Below is a small trained network, with its code and all its weights. Each question gives an input and a target symbol and asks what happens when units are switched off, that is, made to give their printed mean instead of their output.

import numpy as np


def w(rows, s, z=0):
    codes = np.array(rows[::2]) - 128.0
    scale = np.full(codes.shape[1], s)
    scale[-1] = z or s
    return codes * scale


def norm(h):
    return h / np.sqrt((h * h).mean(-1, keepdims=True) + 1e-5)


def f(y):
    return np.maximum(y, 0)


def softmax(a):
    e = np.exp(a - a.max(-1, keepdims=True))
    return e / e.sum(-1, keepdims=True)


def log_softmax(a):
    a = a - a.max(-1, keepdims=True)
    return a - np.log(np.exp(a).sum(-1, keepdims=True))


def net(x, mask):
    ids = ['Σβγημφψ'.index(c) for c in x.split()]
    T = len(ids)
    res = E[ids] + P[:T]
    u = 0
    for l in range(3):
        q, k, v = (norm(res) @ M[l].T for M in (Q, K, V))
        z = softmax(np.where(np.tri(T) > 0, q @ k.T / 2**0.5, -1e9)) @ v
        res = res + np.where(mask[u], z, O[l][:, -1]) @ O[l][:, :-1]
        u += 1
        y = f(norm(res) @ A[l][:, :-1].T + A[l][:, -1])
        res = res + np.where(mask[u : u + 4], y, B[l][:, -1]) @ B[l][:, :-1]
        u += 4
    return log_softmax(norm(res)[-1] @ U[:, :-1].T + U[:, -1])


Q, K, V, O, A, B = {}, {}, {}, {}, {}, {}
E = w([
[251,130,207],'Σ',
[149,153,148],'β',
[146,183,122],'γ',
[136,145,168],'η',
[127,156,191],'μ',
[144,105,99],'φ',
[164,172,91],'ψ',
],0.022)
P = w([
[122,73,118],'0',
[249,179,101],'1',
[42,120,137],'2',
[128,117,113],'3',
[229,180,79],'4',
[31,116,136],'5',
[122,112,121],'6',
[211,191,80],'7',
[26,115,135],'8',
],0.017)
Q[0] = w([
[137,127,254],'0.h0',
[90,35,141],'0.h0',
],0.0083)
K[0] = w([
[175,5,181],'0.h0',
[225,172,122],'0.h0',
],0.011)
V[0] = w([
[164,51,2],'0.h0',
[119,106,123],'0.h0',
],0.0046)
O[0] = w([
[3,48,84,3],'0.h0',
[142,114,147,120],'0.h0',
],0.0058,0.0027)
A[0] = w([
[2,192,1,41],'0.n0',
[232,37,97,2],'0.n1',
[27,217,114,115],'0.n2',
[44,224,210,80],'0.n3',
],0.0088,0.0052)
B[0] = w([
[247,178,155,163],'0.n0',
[174,112,55,145],'0.n1',
[141,140,92,205],'0.n2',
[144,114,76,253],'0.n3',
],0.016,0.0051)
Q[1] = w([
[194,148,34],'1.h0',
[2,105,55],'1.h0',
],0.0085)
K[1] = w([
[229,60,61],'1.h0',
[96,254,102],'1.h0',
],0.008)
V[1] = w([
[46,254,132],'1.h0',
[27,57,254],'1.h0',
],0.0064)
O[1] = w([
[108,158,192,62],'1.h0',
[90,254,81,2],'1.h0',
],0.0089,0.0055)
A[1] = w([
[187,169,1,107],'1.n0',
[162,106,64,3],'1.n1',
[178,80,44,224],'1.n2',
[38,58,131,81],'1.n3',
],0.0097,0.003)
B[1] = w([
[95,130,240,228],'1.n0',
[76,143,180,157],'1.n1',
[9,183,3,253],'1.n2',
[32,65,209,165],'1.n3',
],0.0059,0.0074)
Q[2] = w([
[38,1,249],'2.h0',
[178,96,181],'2.h0',
],0.0083)
K[2] = w([
[60,3,30],'2.h0',
[164,104,108],'2.h0',
],0.015)
V[2] = w([
[75,16,78],'2.h0',
[183,2,107],'2.h0',
],0.0083)
O[2] = w([
[125,253,145,3],'2.h0',
[208,180,90,119],'2.h0',
],0.0073,0.0044)
A[2] = w([
[204,101,126,174],'2.n0',
[88,212,227,62],'2.n1',
[220,132,147,50],'2.n2',
[37,131,254,2],'2.n3',
],0.0095,0.0057)
B[2] = w([
[171,118,102,255],'2.n0',
[127,56,138,155],'2.n1',
[80,164,150,191],'2.n2',
[83,88,248,163],'2.n3',
],0.019,0.0065)
U = w([
[104,84,100,104],'Σ',
[145,165,129,138],'β',
[143,136,97,144],'γ',
[74,168,112,199],'η',
[168,7,128,3],'μ',
[95,88,188,195],'φ',
[177,146,193,136],'ψ',
],0.017,0.0065)

Each question gives the input, a string of symbols that net reads in full, and the target symbol t.
The units are the heads (2 rows each of Q, K, V and O) and the neurons (one row each of A and B). Each row of codes is followed by its name. A weight is (code - 128) times the scale printed after its matrix; where a second scale follows, it is the last column's (O, A, B and U).
mask holds one flag per unit, layer by layer, with each layer's heads first. A switched-off unit (its flag False) gives its mean, the last column of its rows in O or B, instead of its output. The means were averaged over made-up inputs and are rounded, as every weight is.
A unit's drop is (log p(t) with every unit on - log p(t) with that unit switched off) / (log p(t) with every unit on - log p(t) with every unit switched off).
The circuit of an input: a set's keep is (log p(t) with only the set's units on - log p(t) with every unit switched off) / (log p(t) with every unit on - log p(t) with every unit switched off). Starting from the 12 units with the biggest drops (on a tie, the unit counted first), units are removed one at a time, each time the one whose removal leaves the highest keep (on an exact tie, the one counted first), for as long as the keep stays at least 0.8.
circuit, biggest first: the units of the circuit, biggest drop first
unit that matters most: the unit with the biggest drop
k most important neurons: the k neurons with the biggest drops, biggest first
top k neurons in layer l: the k neurons of layer l with the biggest drops, biggest first
input η ψ γ β, target φ: circuit, biggest first	(1.h0, 0.n0, 0.n3, 1.n0)
input φ ψ φ μ β μ β, target η: circuit, biggest first	(2.h0, 0.h0, 1.n2)
input β μ η, target η: circuit, biggest first	(2.h0, 0.n3)
input μ φ φ φ μ, target μ: circuit, biggest first	(2.h0, 0.n0)
input γ φ β μ β η μ, target ψ: 3 most important neurons	(0.n2, 1.n2, 0.n1)
input φ μ φ β μ, target μ: circuit, biggest first	(2.h0, 0.h0)
input Σ β Σ β η μ μ, target Σ: unit that matters most	0.n3
input μ φ φ η γ, target μ: circuit, biggest first	(2.h0, 1.h0, 0.h0, 0.n2)
input φ Σ β μ, target η: 3 most important neurons	(0.n3, 1.n2, 2.n0)
input μ μ φ μ β, target μ: circuit, biggest first	(2.h0, 1.h0)
input φ μ ψ β Σ μ μ, target η: circuit, biggest first	(0.n3, 2.h0, 0.h0, 1.n2)
input Σ ψ Σ η, target Σ: 2 most important neurons	(1.n2, 0.n0)
input β φ μ β φ γ, target γ: circuit, biggest first	(0.n0, 0.n3)
input γ ψ η β β η η, target ψ: circuit, biggest first	(2.h0)
input Σ μ η η, target Σ: 3 most important neurons	(1.n2, 1.n3, 0.n0)
input φ β η φ μ η, target η: 4 most important neurons	(0.n2, 0.n3, 1.n0, 0.n0)
input η η ψ η μ μ η, target φ: 4 most important neurons	(0.n0, 1.n0, 0.n3, 0.n2)
input Σ γ μ μ, target Σ: top 3 neurons in layer 1	(1.n2, 1.n3, 1.n0)
input γ ψ μ μ, target ψ: 3 most important neurons	(0.n2, 1.n2, 2.n2)
input β μ φ β, target γ: unit that matters most	0.n1
input μ γ φ η η, target μ: top 2 neurons in layer 0	(0.n0, 0.n2)
input φ γ β β, target η: 2 most important neurons	(0.n0, 0.n3)
input η η μ φ μ η β, target φ: 3 most important neurons	(0.n0, 1.n0, 0.n3)
input η β Σ η μ μ η, target φ: 2 most important neurons	(0.n0, 1.n0)
input γ β η β, target ψ: top 3 neurons in layer 0	(0.n3, 0.n2, 0.n1)
input μ β γ, target γ: 2 most important neurons	(0.n0, 2.n3)
input μ φ η γ, target μ: top 2 neurons in layer 0	(0.n0, 0.n3)
